Below is a small trained network, with its code and all its weights. Each question gives an input and a target symbol and asks what happens when units are switched off, that is, made to give their printed mean instead of their output.

import numpy as np


def w(rows, s, z=0):
    codes = np.array(rows[::2]) - 128.0
    scale = np.full(codes.shape[1], s)
    scale[-1] = z or s
    return codes * scale


def f(y):
    return y / 2 * (1 + np.tanh(0.7978845608 * (y + 0.044715 * y**3)))


def softmax(a):
    e = np.exp(a - a.max(-1, keepdims=True))
    return e / e.sum(-1, keepdims=True)


def log_softmax(a):
    a = a - a.max(-1, keepdims=True)
    return a - np.log(np.exp(a).sum(-1, keepdims=True))


def net(x, mask):
    ids = ['αεηλτψω'.index(c) for c in x.split()]
    T = len(ids)
    res = E[ids] + P[:T]
    u = 0
    for l in range(2):
        r = res
        for j in range(2):
            rows = slice(3 * j, 3 * j + 3)
            q, k, v = (r @ M[l][rows].T for M in (Q, K, V))
            z = softmax(np.where(np.tri(T) > 0, q @ k.T / 3**0.5, -1e9)) @ v
            o = O[l][rows]
            res = res + np.where(mask[u + j], z, o[:, -1]) @ o[:, :-1]
        u += 2
        y = f(res @ A[l][:, :-1].T + A[l][:, -1])
        res = res + np.where(mask[u : u + 16], y, B[l][:, -1]) @ B[l][:, :-1]
        u += 16
    return log_softmax(res[-1] @ U[:, :-1].T + U[:, -1])


Q, K, V, O, A, B = {}, {}, {}, {}, {}, {}
E = w([
[8,61,25,97,105,141],'α',
[173,156,102,50,156,141],'ε',
[134,57,115,209,108,147],'η',
[170,179,76,124,158,92],'λ',
[206,141,129,90,108,209],'τ',
[108,194,165,247,125,95],'ψ',
[142,102,145,163,143,233],'ω',
],0.015)
P = w([
[106,70,187,99,165,136],'0',
[123,171,45,104,215,183],'1',
[96,130,82,146,147,155],'2',
[95,53,51,147,142,223],'3',
[88,93,235,47,109,37],'4',
[119,171,181,65,155,47],'5',
[80,221,192,56,255,132],'6',
[97,133,114,126,105,164],'7',
[130,102,193,94,90,111],'8',
[185,107,146,49,29,45],'9',
[154,151,170,86,123,111],'10',
[168,145,122,84,115,110],'11',
[147,154,142,131,107,119],'12',
[153,140,138,144,85,106],'13',
],0.0086)
Q[0] = w([
[99,88,37,174,152,119],'L0H0',
[127,135,242,109,111,11],'L0H0',
[181,132,37,175,57,134],'L0H0',
[65,148,170,94,194,72],'L0H1',
[54,189,75,128,254,192],'L0H1',
[146,181,149,120,172,160],'L0H1',
],0.007)
K[0] = w([
[71,8,141,21,77,2],'L0H0',
[105,215,123,177,136,103],'L0H0',
[90,87,150,157,7,73],'L0H0',
[141,148,29,148,214,225],'L0H1',
[156,67,87,208,111,129],'L0H1',
[56,69,27,243,111,146],'L0H1',
],0.0054)
V[0] = w([
[81,75,82,25,120,87],'L0H0',
[159,211,156,74,154,64],'L0H0',
[159,222,81,62,240,254],'L0H0',
[144,210,154,63,101,93],'L0H1',
[147,154,135,186,15,47],'L0H1',
[185,204,106,181,245,115],'L0H1',
],0.007)
O[0] = w([
[100,163,120,115,117,82,126],'L0H0',
[131,95,95,123,169,141,70],'L0H0',
[175,2,135,118,69,57,253],'L0H0',
[111,107,168,93,196,96,84],'L0H1',
[90,132,138,64,182,191,28],'L0H1',
[148,60,68,227,202,130,131],'L0H1',
],0.0096,0.0074)
A[0] = w([
[141,196,190,87,107,109,156],'L0N0',
[200,122,87,111,144,106,224],'L0N1',
[102,116,105,43,114,145,202],'L0N2',
[94,100,101,80,165,84,166],'L0N3',
[141,147,189,98,70,120,137],'L0N4',
[155,78,116,85,123,188,156],'L0N5',
[166,152,112,166,186,133,251],'L0N6',
[148,120,52,132,165,93,123],'L0N7',
[147,57,254,118,149,103,153],'L0N8',
[178,105,141,92,149,76,92],'L0N9',
[138,87,161,145,165,71,210],'L0N10',
[182,141,190,139,106,91,139],'L0N11',
[138,138,63,133,85,106,186],'L0N12',
[122,144,121,109,64,116,119],'L0N13',
[153,113,155,200,125,132,176],'L0N14',
[87,142,158,188,140,57,70],'L0N15',
],0.0094,0.0026)
B[0] = w([
[3,48,65,174,155,102,144],'L0N0',
[193,44,148,197,120,167,249],'L0N1',
[98,78,182,215,156,48,150],'L0N2',
[69,125,118,179,45,82,141],'L0N3',
[111,121,116,70,168,154,207],'L0N4',
[110,51,235,117,84,159,213],'L0N5',
[235,191,187,235,41,53,146],'L0N6',
[79,149,195,159,71,187,164],'L0N7',
[174,148,109,53,183,206,254],'L0N8',
[189,224,169,158,140,138,204],'L0N9',
[214,128,57,172,178,175,205],'L0N10',
[120,116,92,27,216,109,244],'L0N11',
[49,111,83,207,119,70,228],'L0N12',
[49,151,114,191,208,147,190],'L0N13',
[220,171,73,10,17,151,235],'L0N14',
[160,6,96,136,175,158,144],'L0N15',
],0.0048,0.0066)
Q[1] = w([
[188,109,124,100,131,108],'L1H0',
[132,182,232,126,93,92],'L1H0',
[92,185,143,75,244,97],'L1H0',
[115,78,42,183,47,88],'L1H1',
[97,94,116,72,253,58],'L1H1',
[166,144,108,140,134,54],'L1H1',
],0.0076)
K[1] = w([
[74,126,101,210,119,56],'L1H0',
[134,112,104,71,149,200],'L1H0',
[197,150,153,254,37,183],'L1H0',
[16,147,128,152,194,130],'L1H1',
[140,107,57,222,48,87],'L1H1',
[17,31,183,184,58,76],'L1H1',
],0.0055)
V[1] = w([
[170,68,191,32,214,150],'L1H0',
[194,192,110,227,81,124],'L1H0',
[130,82,95,145,59,175],'L1H0',
[86,166,118,151,120,158],'L1H1',
[137,174,228,133,161,207],'L1H1',
[160,172,154,167,169,3],'L1H1',
],0.0066)
O[1] = w([
[145,103,169,95,228,33,26],'L1H0',
[109,184,190,187,151,245,180],'L1H0',
[133,208,136,187,73,109,254],'L1H0',
[68,157,222,127,130,162,69],'L1H1',
[129,140,205,97,197,105,17],'L1H1',
[95,72,80,99,134,255,32],'L1H1',
],0.0077,0.0066)
A[1] = w([
[149,226,98,155,96,120,162],'L1N0',
[187,155,156,121,187,145,85],'L1N1',
[169,194,157,170,199,137,102],'L1N2',
[83,110,240,124,154,180,220],'L1N3',
[185,131,148,102,94,120,67],'L1N4',
[59,126,140,13,134,186,52],'L1N5',
[164,153,155,115,94,129,164],'L1N6',
[71,11,63,172,176,114,99],'L1N7',
[158,97,55,111,161,173,186],'L1N8',
[55,108,58,83,181,101,213],'L1N9',
[115,1,99,119,141,148,157],'L1N10',
[102,53,94,109,143,142,135],'L1N11',
[86,94,133,103,119,32,124],'L1N12',
[119,66,100,160,95,89,97],'L1N13',
[128,171,127,183,121,159,190],'L1N14',
[170,157,161,130,131,212,253],'L1N15',
],0.0082,0.002)
B[1] = w([
[82,116,146,74,198,106,254],'L1N0',
[141,98,56,149,125,172,169],'L1N1',
[50,62,145,92,136,162,160],'L1N2',
[90,97,204,93,181,32,128],'L1N3',
[157,121,105,106,112,111,233],'L1N4',
[130,70,131,205,191,254,125],'L1N5',
[118,154,153,202,60,44,214],'L1N6',
[179,227,63,136,221,156,174],'L1N7',
[175,199,184,155,101,120,185],'L1N8',
[133,189,169,193,73,43,148],'L1N9',
[58,195,175,173,169,159,171],'L1N10',
[132,183,179,125,125,157,137],'L1N11',
[90,76,48,179,148,150,170],'L1N12',
[179,139,137,81,186,184,228],'L1N13',
[120,90,172,64,137,128,220],'L1N14',
[102,66,107,133,146,90,244],'L1N15',
],0.0053,0.0093)
U = w([
[118,51,71,223,110,203,81],'α',
[167,146,132,182,12,45,183],'ε',
[102,152,229,114,117,90,189],'η',
[154,2,42,79,175,108,160],'λ',
[93,21,180,149,165,141,170],'τ',
[87,83,70,31,108,130,10],'ψ',
[218,239,125,95,206,204,66],'ω',
],0.0055,0.0012)

Each question gives the input, a string of symbols that net reads in full, and the target symbol t.
The units are the heads (3 rows each of Q, K, V and O) and the neurons (one row each of A and B). Each row of codes is followed by its name. A weight is (code - 128) times the scale printed after its matrix; where a second scale follows, it is the last column's (O, A, B and U).
mask holds one flag per unit, layer by layer, with each layer's heads first. A switched-off unit (its flag False) gives its mean, the last column of its rows in O or B, instead of its output. The means were averaged over made-up inputs and are rounded, as every weight is.
A unit's drop is (log p(t) with every unit on - log p(t) with that unit switched off) / (log p(t) with every unit on - log p(t) with every unit switched off).
unit that matters most: the unit with the biggest drop
k most important neurons: the k neurons with the biggest drops, biggest first
k most important neurons of layer l: the k neurons of layer l with the biggest drops, biggest first
drop of u: that unit's drop, to one decimal
input α α ω α α α ω ω τ, target α: 3 most important neurons : (L0N0 L1N5 L0N11)
input ε ψ τ, target ω: 3 most important neurons of layer 1 : (L1N7 L1N10 L1N8)
input τ τ τ λ, target λ: 3 most important neurons : (L0N7 L0N11 L0N8)
input ε ω ω ψ, target ω: 2 most important neurons of layer 1 : (L1N7 L1N13)
input τ η ω ψ, target λ: unit that matters most : L1H0
input τ λ ψ, target λ: 3 most important neurons : (L0N6 L0N14 L0N11)
input ω α ψ, target α: 2 most important neurons : (L0N15 L0N12)
input τ ω ω ε, target λ: 4 most important neurons of layer 0 : (L0N11 L0N8 L0N7 L0N4)
input ω ω τ ω τ ω η ε τ τ τ ω λ, target λ: 2 most important neurons : (L0N11 L0N4)
input α η λ ψ ψ τ, target α: 2 most important neurons : (L0N0 L0N14)
input ψ ψ λ ε ω, target τ: 3 most important neurons : (L1N3 L0N6 L1N15)
input ω α ψ ω ε ω τ λ, target α: 2 most important neurons of layer 0 : (L0N12 L0N14)
input τ τ η, target λ: 2 most important neurons of layer 0 : (L0N11 L0N8)
input α λ λ λ η, target α: most important neuron of layer 0 : (L0N11)
input η τ ω ψ, target η: 2 most important neurons : (L1N0 L1N14)
input τ λ τ λ λ α, target α: 2 most important neurons : (L1N12 L0N3)
input τ ω ε, target λ: 2 most important neurons of layer 1 : (L1N12 L1N13)
input τ ω ω ω, target λ: 2 most important neurons : (L0N8 L1N12)
input ψ ε τ, target τ: 2 most important neurons of layer 0 : (L0N1 L0N5)
input ω ψ ε ε, target ε: most important neuron : (L0N11)
input ε τ ε η, target ω: drop of L1N7 : 0.2
input τ ω ω, target λ: drop of L0H1 : 0.4
input ψ ω τ, target τ: drop of L0H1 : 0.5
input η η η, target η: drop of L1N10 : 0.0
